The symbols move the elements like this.
sol % nad
sol + muz
sol & fen
sol ~ gep
dop % teg
dop + pim
dop & gep
dop ~ det
lak % muz
lak + bif
lak & kiv
lak ~ pap
pap % dop
pap + lav
pap & gif
pap ~ rir
kal % kad
kal + ton
kal & rel
kal ~ rud
nek % ton
nek + nuf
nek & zet
nek ~ gan
bos % rud
bos + gan
bos & zev
bos ~ ton
sir % rem
sir + mak
sir & zus
sir ~ fuz
gav % zus
gav + rer
gav & gok
gav ~ taf
fuf % gif
fuf + maz
fuf & kom
fuf ~ lak
kiv % sol
kiv + lak
kiv & nik
kiv ~ gif
taf % zup
taf + rep
taf & lov
taf ~ sir
suv % bog
suv + seb
suv & gil
suv ~ ked
lav % pim
lav + nik
lav & pap
lav ~ dab
mam % zap
mam + gif
mam & dab
mam ~ sol
rul % tus
rul + pas
rul & tam
rul ~ gok
vad % lak
vad + tuv
vad & bot
vad ~ maz
sof % ral
sof + fof
sof & ton
sof ~ dar
rud % rul
rud + fev
rud & por
rud ~ pak
zet % kal
zet + nek
zet & nom
zet ~ bos
kom % mam
kom + fuf
kom & mim
kom ~ kiv
gok % rov
gok + gav
gok & mef
gok ~ lov
ton % pak
ton + sof
ton & kal
ton ~ fev
tuv % bif
tuv + zup
tuv & vad
tuv ~ mal
bam % gan
bam + mab
bam & far
bam ~ nuf
pak % gok
pak + ral
pak & kad
pak ~ pas
bof % nom
bof + ked
bof & mab
bof ~ bog
nad % tas
nad + zor
nad & dev
nad ~ vez
rel % vut
rel + kal
rel & dar
rel ~ por
dar % sot
dar + rel
dar & fev
dar ~ bas
fuz % kom
fuz + bup
fuz & zup
fuz ~ bot
det % suv
det + kir
det & zor
det ~ gir
ked % zet
ked + dus
ked & bof
ked ~ far
maz % pap
maz + mal
maz & fuf
maz ~ bif
seb % far
seb + vam
seb & suv
seb ~ dus
rov % maz
rov + zus
rov & bup
rov ~ tuv
far % bos
far + bam
far & bog
far ~ nek
gil % keb
gil + suv
gil & tas
gil ~ bof
mak % bot
mak + tus
mak & sir
mak ~ bup
bog % zev
bog + far
bog & keb
bog ~ zet
nuf % sof
nuf + keb
nuf & nek
nuf ~ duf
vam % bam
vam + vez
vam & seb
vam ~ tas
zap % vam
zap + gep
zap & kir
zap ~ nad
nom % rel
nom + zet
nom & duf
nom ~ zev
kad % mef
kad + pak
kad & vut
kad ~ rul
gir % ked
gir + dev
gir & teg
gir ~ seb
mim % dab
mim + kom
mim & bif
mim ~ nik
gif % gep
gif + pap
gif & mam
gif ~ muz
bup % fuf
bup + rov
bup & fuz
bup ~ vad
muz % zor
muz + rir
muz & sol
muz ~ dop
zev % por
zev + bos
zev & fof
zev ~ kal
tas % nuf
tas + gil
tas & dus
tas ~ mab
fof % bas
fof + zev
fof & sof
fof ~ rel
lov % tuv
lov + taf
lov & tus
lov ~ zus
rem % nik
rem + bot
rem & mal
rem ~ kom
por % tam
por + rud
por & bas
por ~ kad
mal % lav
mal + rem
mal & maz
mal ~ mim
pim % gir
pim + fen
pim & dop
pim ~ kir
duf % dar
duf + nom
duf & gan
duf ~ fof
dab % kir
dab + mam
dab & rir
dab ~ fen
gep % vez
gep + dop
gep & zap
gep ~ zor
vut % rep
vut + kad
vut & sot
vut ~ tam
keb % fof
keb + bog
keb & nuf
keb ~ nom
bif % rir
bif + mim
bif & lak
bif ~ lav
dus % nek
dus + tas
dus & ked
dus ~ bam
bas % rer
bas + por
bas & ral
bas ~ vut
gan % fev
gan + duf
gan & bos
gan ~ sof
bot % kiv
bot + vad
bot & rem
bot ~ fuf
tus % vad
tus + lov
tus & mak
tus ~ rov
vez % mab
vez + teg
vez & vam
vez ~ gil
ral % gav
ral + bas
ral & pak
ral ~ sot
teg % bof
teg + gir
teg & vez
teg ~ suv
zus % mal
zus + sir
zus & rov
zus ~ zup
pas % lov
pas + sot
pas & rul
pas ~ gav
tam % mak
tam + rul
tam & rer
tam ~ mef
rep % fuz
rep + mef
rep & taf
rep ~ mak
mab % duf
mab + bof
mab & bam
mab ~ keb
dev % dus
dev + nad
dev & gir
dev ~ vam
nik % fen
nik + kiv
nik & lav
nik ~ mam
sot % taf
sot + vut
sot & pas
sot ~ rer
rer % sir
rer + tam
rer & gav
rer ~ rep
zor % gil
zor + det
zor & nad
zor ~ teg
kir % seb
kir + zap
kir & det
kir ~ dev
fen % dev
fen + sol
fen & pim
fen ~ zap
rir % det
rir + dab
rir & muz
rir ~ pim
zup % mim
zup + fuz
zup & tuv
zup ~ rem
fev % pas
fev + dar
fev & rud
fev ~ ral
mef % bup
mef + gok
mef & rep
mef ~ tus

In the rows, 26 means zero.

The rows follow the links: the fewer symbols apart two elements are, the more alike their rows tend to be.

Here are some elements, each with a row of numbers. One shown again gets a slightly different row.
teg: [29, 39, 18, 33, 17, 12, 23, 4, 33, 23, 19, 30, 20, 22, 24, 22, 21, 12, 21, 20, 25, 23, 32, 26, 44, 24, 28, 19, 14, 11, 21, 19, 30, 33, 14, 2, 32, 36, 22, 34, 35, 21, 26, 31, 23]
dus: [22, 31, 12, 31, 34, 10, 38, 31, 42, 21, 27, 37, 26, 17, 36, 23, 17, 13, 34, 22, 13, 25, 32, 22, 29, 23, 24, 25, 4, 23, 17, 8, 25, 29, 26, 17, 37, 23, 26, 41, 22, 24, 31, 24, 37]
lav: [14, 20, 27, 35, 30, 28, 22, 26, 27, 16, 21, 17, 29, 18, 44, 22, 10, 19, 23, 23, 22, 10, 33, 19, 30, 26, 26, 44, 40, 29, 30, 35, 34, 32, 37, 37, 28, 8, 27, 38, 25, 38, 17, 16, 19]
gok: [27, 10, 39, 16, 38, 38, 27, 44, 14, 24, 26, 21, 25, 24, 25, 30, 30, 27, 23, 39, 28, 28, 30, 26, 11, 15, 18, 27, 41, 37, 29, 40, 17, 23, 36, 44, 24, 20, 31, 15, 17, 33, 20, 25, 23]
sol: [19, 32, 28, 36, 19, 30, 28, 20, 24, 31, 5, 5, 35, 23, 26, 24, 9, 33, 20, 18, 42, 14, 26, 22, 39, 32, 24, 22, 33, 30, 35, 24, 36, 17, 34, 25, 24, 26, 27, 38, 23, 36, 26, 23, 12]
bam: [28, 28, 24, 27, 44, 18, 41, 42, 31, 20, 20, 33, 25, 14, 29, 20, 13, 16, 37, 28, 12, 33, 39, 26, 28, 9, 22, 23, 4, 32, 18, 17, 22, 23, 26, 26, 36, 24, 30, 41, 11, 27, 21, 23, 27]
pap: [16, 20, 28, 34, 29, 30, 23, 25, 25, 15, 16, 14, 29, 17, 42, 23, 8, 21, 23, 23, 23, 10, 34, 20, 31, 23, 26, 40, 39, 30, 31, 35, 32, 29, 36, 36, 29, 9, 27, 39, 25, 37, 16, 17, 16]
kom: [13, 16, 18, 32, 17, 25, 15, 15, 32, 20, 32, 21, 27, 25, 42, 32, 26, 17, 15, 25, 28, 5, 25, 16, 23, 37, 24, 37, 46, 17, 29, 30, 30, 39, 36, 26, 30, 13, 22, 23, 40, 32, 28, 25, 32]
fen: [19, 35, 26, 38, 17, 28, 27, 18, 25, 34, 7, 5, 36, 25, 25, 24, 9, 35, 21, 16, 41, 15, 22, 23, 39, 36, 26, 21, 30, 30, 36, 21, 38, 14, 32, 25, 23, 26, 26, 39, 25, 34, 27, 23, 13]
tuv: [26, 24, 32, 23, 10, 34, 6, 8, 16, 22, 34, 23, 20, 34, 26, 25, 33, 31, 20, 25, 29, 22, 20, 28, 28, 32, 34, 36, 45, 18, 31, 45, 29, 35, 19, 27, 15, 23, 22, 13, 41, 22, 19, 26, 18]
vad: [24, 22, 30, 24, 11, 33, 6, 7, 19, 21, 33, 23, 19, 33, 28, 28, 35, 27, 17, 25, 31, 18, 22, 27, 28, 31, 33, 34, 47, 16, 30, 44, 29, 37, 21, 23, 17, 23, 22, 13, 41, 24, 19, 27, 19]
rer: [26, 8, 35, 16, 40, 36, 28, 47, 17, 20, 32, 29, 23, 23, 31, 29, 32, 24, 26, 38, 20, 29, 31, 27, 10, 14, 20, 33, 35, 35, 24, 38, 17, 26, 36, 44, 26, 18, 31, 18, 16, 31, 20, 23, 28]
ton: [40, 33, 27, 16, 24, 23, 27, 26, 22, 31, 35, 40, 20, 34, 10, 22, 37, 34, 35, 26, 20, 47, 21, 36, 24, 21, 33, 19, 9, 25, 19, 24, 19, 21, 8, 21, 19, 39, 26, 17, 24, 11, 27, 28, 27]
rud: [36, 20, 24, 14, 27, 20, 25, 25, 25, 26, 38, 43, 16, 31, 15, 33, 46, 18, 23, 35, 21, 36, 27, 30, 16, 20, 21, 15, 19, 18, 17, 26, 14, 33, 17, 15, 28, 38, 24, 10, 30, 18, 30, 36, 37]
mef: [26, 10, 40, 17, 37, 41, 27, 42, 13, 27, 22, 18, 26, 25, 23, 32, 31, 31, 21, 38, 32, 27, 28, 26, 11, 18, 17, 25, 41, 37, 31, 39, 18, 20, 36, 43, 23, 22, 32, 15, 18, 34, 21, 26, 22]
bog: [33, 28, 28, 24, 43, 22, 42, 42, 25, 24, 13, 29, 27, 14, 24, 22, 16, 18, 33, 29, 18, 35, 38, 28, 28, 8, 18, 17, 6, 33, 20, 18, 20, 18, 27, 25, 34, 30, 33, 38, 9, 28, 22, 26, 22]
dev: [31, 41, 22, 33, 15, 15, 19, 2, 29, 21, 19, 27, 21, 25, 21, 18, 18, 20, 25, 16, 23, 24, 29, 30, 46, 25, 33, 24, 13, 14, 24, 24, 33, 32, 10, 6, 26, 35, 22, 36, 34, 20, 22, 28, 16]
gav: [27, 9, 38, 16, 40, 38, 28, 45, 15, 21, 28, 25, 23, 23, 27, 30, 32, 25, 25, 38, 23, 28, 32, 26, 10, 14, 18, 30, 38, 37, 27, 40, 18, 25, 34, 44, 25, 19, 31, 16, 17, 33, 20, 23, 26]
mam: [17, 24, 31, 34, 28, 31, 24, 25, 23, 18, 9, 9, 31, 17, 36, 22, 7, 22, 20, 22, 30, 11, 35, 21, 35, 22, 24, 32, 39, 30, 33, 34, 33, 24, 37, 32, 28, 15, 29, 40, 23, 40, 17, 20, 11]
bas: [31, 17, 20, 15, 30, 20, 27, 31, 29, 27, 41, 40, 19, 30, 22, 35, 47, 16, 24, 38, 22, 32, 26, 26, 10, 22, 18, 18, 22, 20, 17, 23, 13, 33, 23, 20, 32, 32, 24, 8, 29, 20, 34, 36, 44]
bos: [34, 37, 25, 20, 26, 26, 36, 34, 24, 39, 26, 32, 27, 31, 10, 22, 31, 40, 35, 22, 27, 46, 17, 32, 24, 27, 29, 13, 6, 32, 24, 14, 22, 12, 16, 24, 20, 39, 26, 22, 16, 16, 34, 29, 30]
gil: [22, 32, 11, 33, 30, 8, 34, 23, 43, 24, 26, 36, 26, 18, 33, 26, 20, 10, 29, 21, 16, 20, 31, 21, 31, 26, 21, 21, 8, 18, 18, 7, 26, 31, 26, 10, 39, 27, 23, 37, 27, 24, 34, 28, 37]
tam: [25, 9, 34, 16, 41, 33, 27, 47, 19, 20, 35, 32, 23, 24, 32, 28, 33, 23, 30, 38, 15, 30, 30, 25, 8, 15, 22, 35, 33, 34, 23, 36, 16, 29, 35, 43, 26, 15, 30, 18, 17, 30, 19, 22, 31]

Each walk starts at a row. The symbols on each line, taken left to right, move it on to the next element.
Each answer is a row, close to the row of the element it stands for.
start [23, 42, 22, 38, 12, 24, 22, 11, 28, 31, 16, 17, 32, 28, 21, 16, 13, 38, 29, 9, 31, 25, 19, 27, 43, 38, 37, 26, 20, 24, 32, 17, 39, 17, 18, 21, 17, 28, 23, 40, 29, 22, 25, 20, 15]
+ ~ % &	[23, 31, 11, 32, 31, 9, 37, 29, 43, 23, 27, 36, 27, 18, 35, 24, 20, 11, 32, 22, 13, 23, 30, 20, 30, 26, 23, 23, 6, 22, 17, 7, 26, 29, 26, 14, 38, 24, 25, 39, 25, 24, 32, 26, 38]
+ + % ~	[33, 32, 30, 22, 36, 25, 43, 40, 23, 37, 13, 24, 30, 23, 10, 25, 24, 31, 29, 27, 31, 38, 28, 31, 26, 17, 19, 6, 8, 36, 23, 11, 21, 9, 26, 23, 30, 40, 31, 29, 10, 25, 30, 29, 26]
start [29, 39, 21, 33, 16, 15, 23, 2, 31, 22, 18, 31, 20, 24, 23, 21, 19, 17, 23, 18, 25, 23, 30, 28, 45, 24, 30, 21, 16, 13, 22, 21, 31, 32, 12, 4, 29, 34, 23, 35, 34, 21, 24, 31, 19]
~ % + % % ~	[29, 15, 20, 15, 32, 21, 28, 34, 29, 28, 43, 41, 20, 28, 25, 34, 45, 16, 24, 36, 19, 31, 25, 24, 8, 24, 18, 20, 23, 21, 17, 21, 13, 34, 27, 21, 32, 28, 24, 9, 28, 21, 34, 33, 45]
+ & & ~	[24, 10, 25, 16, 39, 29, 29, 46, 27, 21, 42, 37, 23, 25, 34, 29, 36, 22, 31, 36, 13, 30, 27, 24, 6, 20, 21, 35, 29, 33, 20, 30, 16, 32, 33, 40, 27, 16, 28, 19, 20, 26, 26, 23, 39]
start [18, 27, 31, 37, 25, 31, 26, 22, 21, 25, 4, 5, 33, 20, 31, 25, 7, 27, 18, 20, 38, 12, 31, 21, 37, 25, 23, 26, 38, 31, 35, 28, 34, 20, 36, 28, 27, 20, 30, 38, 22, 39, 22, 24, 8]
~ + & ~	[26, 44, 22, 36, 11, 23, 21, 8, 28, 29, 19, 20, 29, 28, 22, 16, 13, 37, 31, 11, 29, 25, 20, 29, 45, 35, 39, 28, 19, 22, 30, 21, 40, 20, 15, 18, 18, 29, 23, 39, 30, 21, 24, 21, 14]
~ + + % % %	[38, 36, 25, 18, 25, 26, 31, 30, 24, 35, 33, 37, 24, 33, 10, 22, 34, 39, 37, 23, 22, 47, 18, 34, 24, 25, 33, 17, 6, 30, 23, 18, 21, 16, 12, 24, 17, 39, 26, 21, 21, 12, 31, 27, 28]
start [29, 38, 17, 33, 19, 10, 26, 7, 35, 22, 20, 32, 23, 23, 24, 25, 22, 10, 22, 21, 24, 20, 32, 26, 41, 23, 25, 18, 13, 11, 20, 16, 28, 34, 17, 1, 35, 34, 22, 34, 34, 22, 29, 32, 27]
~ & ~ % ~ &	[38, 35, 26, 17, 24, 24, 28, 28, 23, 31, 34, 39, 22, 32, 10, 22, 36, 36, 36, 24, 20, 48, 18, 35, 24, 24, 33, 20, 6, 27, 22, 21, 20, 19, 9, 23, 18, 39, 26, 19, 22, 10, 28, 29, 29]
+ + & & & %	[26, 13, 18, 15, 32, 21, 29, 36, 31, 26, 45, 40, 21, 28, 28, 35, 44, 17, 25, 37, 17, 30, 25, 22, 7, 25, 19, 24, 23, 24, 17, 22, 14, 33, 29, 25, 32, 25, 24, 11, 28, 22, 35, 32, 46]
start [18, 26, 33, 36, 28, 31, 25, 24, 22, 23, 7, 6, 32, 18, 32, 24, 6, 24, 19, 22, 34, 12, 34, 22, 37, 23, 23, 29, 39, 31, 33, 31, 33, 22, 37, 32, 28, 18, 29, 40, 22, 39, 18, 23, 10]
% % + + %	[27, 29, 22, 28, 42, 16, 40, 39, 33, 19, 21, 35, 26, 14, 32, 19, 14, 14, 36, 25, 9, 30, 37, 26, 29, 13, 23, 27, 3, 30, 17, 15, 24, 23, 26, 24, 36, 23, 29, 42, 12, 26, 23, 23, 30]
% + & +	[34, 32, 28, 22, 34, 24, 42, 40, 23, 37, 16, 25, 29, 26, 10, 27, 26, 34, 31, 25, 31, 41, 24, 31, 25, 21, 21, 6, 7, 35, 24, 11, 22, 10, 24, 23, 27, 40, 30, 27, 12, 23, 32, 31, 27]
start [18, 18, 21, 30, 14, 27, 12, 9, 28, 20, 30, 20, 23, 28, 37, 33, 31, 18, 12, 28, 32, 7, 25, 19, 24, 35, 24, 34, 49, 15, 28, 36, 29, 41, 32, 21, 28, 18, 21, 18, 43, 31, 26, 28, 29]
~ + + % % %	[26, 35, 14, 34, 21, 9, 28, 10, 38, 24, 21, 32, 22, 21, 27, 26, 22, 10, 22, 21, 22, 19, 32, 23, 38, 25, 23, 17, 12, 12, 19, 13, 27, 34, 19, 1, 37, 33, 22, 36, 33, 23, 31, 32, 31]
~ + + % % %	[34, 19, 23, 14, 29, 20, 27, 28, 27, 27, 39, 42, 16, 30, 18, 34, 46, 16, 23, 36, 22, 33, 26, 27, 13, 21, 19, 17, 21, 18, 16, 24, 12, 34, 20, 15, 30, 34, 25, 8, 30, 18, 32, 37, 41]
start [23, 42, 22, 38, 13, 25, 24, 13, 27, 33, 15, 14, 34, 29, 23, 17, 12, 39, 28, 10, 34, 22, 18, 26, 43, 38, 34, 24, 23, 26, 34, 19, 40, 16, 23, 22, 19, 28, 23, 39, 28, 25, 27, 22, 15]
~ % & & ~ %	[35, 35, 26, 20, 29, 25, 37, 36, 25, 39, 23, 29, 29, 30, 8, 24, 30, 39, 35, 24, 29, 43, 17, 32, 24, 26, 26, 10, 7, 33, 24, 11, 23, 11, 19, 25, 21, 40, 27, 25, 15, 18, 35, 27, 29]
~ ~ &	[38, 24, 26, 13, 26, 22, 23, 25, 23, 26, 37, 43, 14, 32, 14, 31, 45, 18, 26, 34, 21, 39, 27, 31, 19, 17, 24, 16, 17, 18, 18, 27, 14, 32, 13, 14, 27, 39, 25, 9, 28, 15, 28, 34, 34]
start [12, 19, 21, 35, 27, 25, 20, 24, 33, 16, 27, 19, 29, 19, 48, 25, 15, 19, 24, 23, 21, 7, 29, 17, 26, 32, 27, 45, 41, 26, 29, 31, 33, 35, 37, 35, 29, 7, 24, 34, 30, 36, 22, 18, 25]
& % &	[19, 37, 25, 38, 16, 28, 26, 17, 27, 34, 9, 7, 35, 27, 24, 22, 11, 39, 23, 14, 40, 18, 20, 24, 40, 38, 29, 22, 28, 29, 35, 20, 39, 14, 30, 24, 22, 28, 26, 38, 27, 30, 27, 23, 14]
~ + % & &	[23, 33, 11, 34, 26, 8, 33, 19, 41, 23, 25, 34, 25, 20, 31, 27, 21, 9, 25, 22, 19, 20, 30, 21, 33, 28, 22, 20, 10, 16, 18, 8, 27, 32, 25, 6, 40, 30, 24, 35, 29, 24, 33, 31, 37]
start [22, 41, 23, 38, 14, 26, 25, 15, 28, 34, 12, 10, 35, 28, 23, 21, 11, 40, 25, 12, 38, 20, 18, 25, 40, 40, 31, 24, 25, 28, 34, 18, 39, 15, 26, 23, 21, 28, 25, 39, 26, 27, 28, 22, 14]
+ ~ & & + &	[28, 44, 22, 35, 11, 20, 20, 5, 28, 26, 21, 26, 25, 27, 21, 16, 16, 29, 29, 11, 25, 26, 23, 30, 46, 30, 38, 27, 15, 18, 27, 24, 36, 26, 11, 12, 21, 32, 23, 37, 32, 19, 21, 25, 14]
% & + ~ % &	[34, 34, 26, 22, 30, 25, 39, 38, 24, 39, 21, 27, 30, 28, 8, 25, 28, 36, 32, 25, 30, 42, 21, 32, 23, 25, 24, 7, 6, 34, 25, 10, 22, 9, 21, 24, 24, 40, 28, 26, 14, 20, 34, 29, 28]
